Below is a small trained network, with its code and all its weights. Each question gives an input and a class and asks what happens when units are switched off, that is, made to give their printed mean instead of their output.

import numpy as np


def w(rows, s, z=0):
    codes = np.array(rows[::2]) - 128.0
    scale = np.full(codes.shape[1], s)
    scale[-1] = z or s
    return codes * scale


def f(y):
    return y / 2 * (1 + np.tanh(0.7978845608 * (y + 0.044715 * y**3)))


def log_softmax(a):
    a = a - a.max(-1, keepdims=True)
    return a - np.log(np.exp(a).sum(-1, keepdims=True))


def net(x, mask):
    res = np.array(x, float).reshape(1, 4) / 4 @ E
    y = f(res @ A[0][:, :-1].T + A[0][:, -1])
    res = res + np.where(mask, y, B[0][:, -1]) @ B[0][:, :-1]
    return log_softmax(res[-1] @ U[:, :-1].T + U[:, -1])


A, B = {}, {}
E = w([
[197,92,70,51,254,183,119],'x0',
[145,138,136,145,142,127,158],'x1',
[147,109,132,132,112,126,131],'x2',
[72,35,188,49,177,50,229],'x3',
],0.011)
A[0] = w([
[159,219,172,75,91,173,109,140],'neuron 1',
[67,165,234,191,17,45,145,77],'neuron 2',
[205,145,173,147,117,140,166,69],'neuron 3',
[115,101,89,98,172,186,122,37],'neuron 4',
[2,198,215,161,60,69,131,55],'neuron 5',
[10,56,187,109,175,77,211,144],'neuron 6',
[155,191,119,191,140,152,111,157],'neuron 7',
[130,157,176,119,134,163,119,131],'neuron 8',
[194,78,45,66,228,154,111,50],'neuron 9',
[90,137,144,123,101,101,114,2],'neuron 10',
[122,173,121,51,119,61,149,124],'neuron 11',
[180,102,168,57,186,193,89,83],'neuron 12',
[44,36,161,77,144,27,208,143],'neuron 13',
[187,219,45,195,69,210,54,154],'neuron 14',
],0.01,0.0038)
B[0] = w([
[134,81,162,102,185,172,120,155],'neuron 1',
[202,255,34,44,101,100,230,247],'neuron 2',
[121,134,81,179,97,123,122,129],'neuron 3',
[135,164,120,98,166,98,182,157],'neuron 4',
[224,192,96,55,111,116,167,229],'neuron 5',
[43,53,192,206,170,163,138,241],'neuron 6',
[89,92,179,218,108,144,76,174],'neuron 7',
[98,119,136,91,72,122,119,130],'neuron 8',
[221,227,50,91,17,96,238,212],'neuron 9',
[159,121,77,123,191,139,119,140],'neuron 10',
[126,137,144,229,142,133,171,151],'neuron 11',
[201,167,78,54,117,87,120,179],'neuron 12',
[92,31,166,231,185,143,32,250],'neuron 13',
[54,1,209,231,180,121,87,241],'neuron 14',
],0.0081,0.018)
U = w([
[44,83,194,170,150,126,79,252],'0',
[189,252,75,60,128,118,156,4],'1',
],0.011,0.00027)

Each question gives the input, the list of numbers given to net, and the class t.
The units are the neurons (one row each of A and B). Each row of codes is followed by its name. A weight is (code - 128) times the scale printed after its matrix; where a second scale follows, it is the last column's (A, B and U).
mask holds one flag per neuron, in row order. A switched-off neuron (its flag False) gives its mean, the last column of its row in B, instead of its output. The means were averaged over made-up inputs and are rounded, as every weight is.
A unit's drop is (log p(t) with every unit on - log p(t) with that unit switched off) / (log p(t) with every unit on - log p(t) with every unit switched off).
k most important neurons: the k neurons with the biggest drops, biggest first
drop when u is switched off: that unit's drop, to one decimal
input [-7,0,-3,6], class 1: 3 most important neurons -> neuron 2; neuron 5; neuron 14
input [7,-8,-4,5], class 1: 2 most important neurons -> neuron 9; neuron 14
input [-8,4,-7,5], class 1: most important neuron -> neuron 2
input [5,8,-5,-5], class 0: 3 most important neurons -> neuron 14; neuron 2; neuron 5
input [1,-5,-5,0], class 1: 2 most important neurons -> neuron 14; neuron 13
input [5,7,-2,-5], class 0: 3 most important neurons -> neuron 14; neuron 2; neuron 5
input [-7,-3,1,5], class 1: drop when neuron 5 is switched off -> 0.7
input [-6,-4,2,5], class 1: drop when neuron 5 is switched off -> 1.3
input [5,-1,5,-6], class 0: drop when neuron 2 is switched off -> 0.5
input [7,-4,3,-8], class 0: drop when neuron 14 is switched off -> 4.3
